Here is a tiny trained network, its code and every weight. The questions are about switching its units off for an input and a class, where a switched-off unit gives its printed mean instead of its output.

import numpy as np


def w(rows, s, z=0):
    codes = np.array(rows[::2]) - 128.0
    scale = np.full(codes.shape[1], s)
    scale[-1] = z or s
    return codes * scale


def f(y):
    return y / 2 * (1 + np.tanh(0.7978845608 * (y + 0.044715 * y**3)))


def log_softmax(a):
    a = a - a.max(-1, keepdims=True)
    return a - np.log(np.exp(a).sum(-1, keepdims=True))


def net(x, mask):
    res = np.array(x, float).reshape(1, 3) / 4 @ E
    y = f(res @ A[0][:, :-1].T + A[0][:, -1])
    res = res + np.where(mask, y, B[0][:, -1]) @ B[0][:, :-1]
    return log_softmax(res[-1] @ U[:, :-1].T + U[:, -1])


A, B = {}, {}
E = w([
[70,127,187,47,155],'x0',
[184,175,92,87,247],'x1',
[200,53,133,94,102],'x2',
],0.014)
A[0] = w([
[42,125,170,145,72,91],'N1',
[181,91,57,198,148,98],'N2',
[37,229,127,251,159,113],'N3',
[184,177,111,57,220,117],'N4',
[82,94,176,3,156,57],'N5',
[31,193,175,96,152,130],'N6',
[95,132,152,106,82,90],'N7',
[128,28,150,183,74,121],'N8',
[208,147,29,59,139,135],'N9',
[136,156,78,196,113,254],'N10',
[118,96,212,40,133,140],'N11',
[225,10,172,76,108,99],'N12',
],0.011,0.0079)
B[0] = w([
[113,156,103,86,99,216],'N1',
[116,123,3,180,75,198],'N2',
[164,108,66,18,174,248],'N3',
[40,144,81,124,77,252],'N4',
[159,89,37,190,24,202],'N5',
[178,94,67,141,217,217],'N6',
[110,170,132,171,54,162],'N7',
[84,139,35,57,91,244],'N8',
[99,123,103,82,115,218],'N9',
[153,25,87,143,174,239],'N10',
[173,88,34,157,162,208],'N11',
[183,114,213,24,179,240],'N12',
],0.011,0.012)
U = w([
[183,95,98,60,149,175],'0',
[187,70,48,189,80,77],'1',
[11,168,71,73,50,94],'2',
[123,38,117,121,153,255],'3',
[136,161,145,152,99,83],'4',
[141,79,220,145,123,92],'5',
[129,193,182,120,98,92],'6',
],0.012,0.0086)

Each question gives the input, the list of numbers given to net, and the class t.
The units are the neurons (one row each of A and B). Each row of codes is followed by its name. A weight is (code - 128) times the scale printed after its matrix; where a second scale follows, it is the last column's (A, B and U).
mask holds one flag per neuron, in row order. A switched-off neuron (its flag False) gives its mean, the last column of its row in B, instead of its output. The means were averaged over made-up inputs and are rounded, as every weight is.
A unit's drop is (log p(t) with every unit on - log p(t) with that unit switched off) / (log p(t) with every unit on - log p(t) with every unit switched off).
The circuit of an input: a set's keep is (log p(t) with only the set's units on - log p(t) with every unit switched off) / (log p(t) with every unit on - log p(t) with every unit switched off). Starting from all 12 units, units are removed one at a time, each time the one whose removal leaves the highest keep (on an exact tie, the one counted first), for as long as the keep stays at least 0.8.
circuit, biggest first: the units of the circuit, biggest drop first
top k neurons: the k neurons with the biggest drops, biggest first
drop of u: that unit's drop, to one decimal
input [-7,-8,-1], class 2: circuit, biggest first => (N8)
input [-3,0,-4], class 0: top 3 neurons => (N3; N5; N4)
input [-3,-3,2], class 3: circuit, biggest first => (N5; N4; N11; N3)
input [1,2,-2], class 3: top 2 neurons => (N8; N12)
input [-1,3,1], class 3: top 3 neurons => (N8; N1; N7)
input [-2,0,1], class 3: circuit, biggest first => (N5; N11; N3; N8)
input [8,-6,-2], class 1: top 2 neurons => (N6; N11)
input [0,-5,4], class 2: top 4 neurons => (N8; N6; N3; N10)
input [4,4,1], class 1: top 4 neurons => (N5; N8; N11; N1)
input [1,6,-4], class 2: top 2 neurons => (N4; N12)
input [8,-1,-8], class 0: top 3 neurons => (N3; N6; N2)
input [8,-8,-5], class 1: top 4 neurons => (N6; N11; N5; N4)
input [4,3,1], class 1: circuit, biggest first => (N5; N12)
input [6,-5,-3], class 1: top neuron => (N6)
input [7,-1,6], class 1: top 2 neurons => (N5; N11)
input [7,-2,3], class 1: drop of N5 => 0.7
input [-1,-7,-8], class 0: drop of N10 => 0.1
input [5,-3,4], class 1: drop of N11 => 0.6
